Below is a small trained network, with its code and all its weights. Each question gives an input and a class and asks what happens when units are switched off, that is, made to give their printed mean instead of their output.

import numpy as np


def w(rows, s, z=0):
    codes = np.array(rows[::2]) - 128.0
    scale = np.full(codes.shape[1], s)
    scale[-1] = z or s
    return codes * scale


def f(y):
    return np.maximum(y, 0)


def log_softmax(a):
    a = a - a.max(-1, keepdims=True)
    return a - np.log(np.exp(a).sum(-1, keepdims=True))


def net(x, mask):
    res = np.array(x, float).reshape(1, 7) / 4 @ E
    y = f(res @ A[0][:, :-1].T + A[0][:, -1])
    res = res + np.where(mask, y, B[0][:, -1]) @ B[0][:, :-1]
    return log_softmax(res[-1] @ U[:, :-1].T + U[:, -1])


A, B = {}, {}
E = w([
[109,110,101,43,77,205],'x0',
[111,177,108,82,219,142],'x1',
[126,127,128,129,129,128],'x2',
[115,2,159,96,215,144],'x3',
[133,128,125,126,128,127],'x4',
[126,132,127,129,129,128],'x5',
[175,132,146,150,155,218],'x6',
],0.01)
A[0] = w([
[78,174,126,70,79,32,79],'N0',
[106,154,93,33,43,212,12],'N1',
[157,185,115,227,171,83,60],'N2',
[154,237,119,104,54,145,62],'N3',
[203,191,154,197,126,242,90],'N4',
[98,138,127,206,166,117,42],'N5',
[122,80,159,177,68,138,2],'N6',
[192,110,119,180,9,119,106],'N7',
[114,248,104,68,192,127,89],'N8',
[136,220,105,176,97,129,5],'N9',
],0.014,0.0064)
B[0] = w([
[32,111,21,149,92,86,224],'N0',
[217,172,181,134,139,1,235],'N1',
[235,147,142,94,111,60,223],'N2',
[174,36,128,77,168,160,247],'N3',
[7,114,33,139,83,59,226],'N4',
[153,156,192,100,148,60,163],'N5',
[97,219,159,135,236,146,167],'N6',
[113,178,177,160,104,231,242],'N7',
[98,191,181,190,106,252,237],'N8',
[109,65,179,115,206,117,212],'N9',
],0.016,0.011)
U = w([
[181,134,162,105,112,69,92],'0',
[114,7,173,85,201,139,105],'1',
[116,150,169,135,123,163,68],'2',
[138,101,139,115,102,117,253],'3',
[89,100,108,117,98,90,109],'4',
],0.011,0.013)

Each question gives the input, the list of numbers given to net, and the class t.
The units are the neurons (one row each of A and B). Each row of codes is followed by its name. A weight is (code - 128) times the scale printed after its matrix; where a second scale follows, it is the last column's (A, B and U).
mask holds one flag per neuron, in row order. A switched-off neuron (its flag False) gives its mean, the last column of its row in B, instead of its output. The means were averaged over made-up inputs and are rounded, as every weight is.
A unit's drop is (log p(t) with every unit on - log p(t) with that unit switched off) / (log p(t) with every unit on - log p(t) with every unit switched off).
The circuit of an input: a set's keep is (log p(t) with only the set's units on - log p(t) with every unit switched off) / (log p(t) with every unit on - log p(t) with every unit switched off). Starting from all 10 units, units are removed one at a time, each time the one whose removal leaves the highest keep (on an exact tie, the one counted first), for as long as the keep stays at least 0.8.
circuit, biggest first: the units of the circuit, biggest drop first
most important unit: the unit with the biggest drop
top k neurons: the k neurons with the biggest drops, biggest first
input [-5,-4,1,-8,-8,-4,-7], class 1: top 4 neurons -> N9; N3; N4; N1
input [6,-6,-5,-8,-3,8,6], class 1: most important unit -> N3
input [-6,-2,7,-5,-1,4,-8], class 4: top 2 neurons -> N0; N1
input [7,8,-3,6,0,-4,2], class 2: top 3 neurons -> N8; N2; N3
input [2,-7,3,0,-1,-6,5], class 2: top 2 neurons -> N7; N6
input [6,-2,3,-6,6,3,7], class 4: top 4 neurons -> N4; N2; N1; N5
input [-7,5,0,-8,-2,5,4], class 1: top 3 neurons -> N9; N3; N1
input [-7,0,5,-2,1,4,6], class 0: top 3 neurons -> N2; N0; N5
input [-2,-4,-1,-6,-1,8,-8], class 4: top 2 neurons -> N0; N8
input [0,-8,1,7,-7,1,5], class 2: circuit, biggest first -> N3; N6
input [3,-2,-7,-1,2,3,4], class 4: top 3 neurons -> N4; N2; N8
input [-1,4,-8,-4,-1,6,-1], class 1: circuit, biggest first -> N3; N9
input [-1,8,8,6,7,6,-5], class 2: top 3 neurons -> N3; N8; N9
input [-7,-1,-4,3,-1,6,7], class 0: top 2 neurons -> N2; N0
input [-3,-8,2,-4,5,-7,8], class 2: circuit, biggest first -> N7
input [6,0,8,5,3,7,1], class 0: circuit, biggest first -> N1; N3
input [-7,-5,5,6,1,4,4], class 0: circuit, biggest first -> N3; N5
input [-7,1,-1,5,4,-6,6], class 0: circuit, biggest first -> N2; N5
input [-7,7,-8,6,5,-2,-1], class 0: circuit, biggest first -> N3; N2
input [5,8,4,7,1,-1,-3], class 2: circuit, biggest first -> N3; N8
input [5,-3,8,-7,-6,-8,7], class 1: most important unit -> N3
input [2,-7,-5,5,4,8,4], class 2: circuit, biggest first -> N3; N6
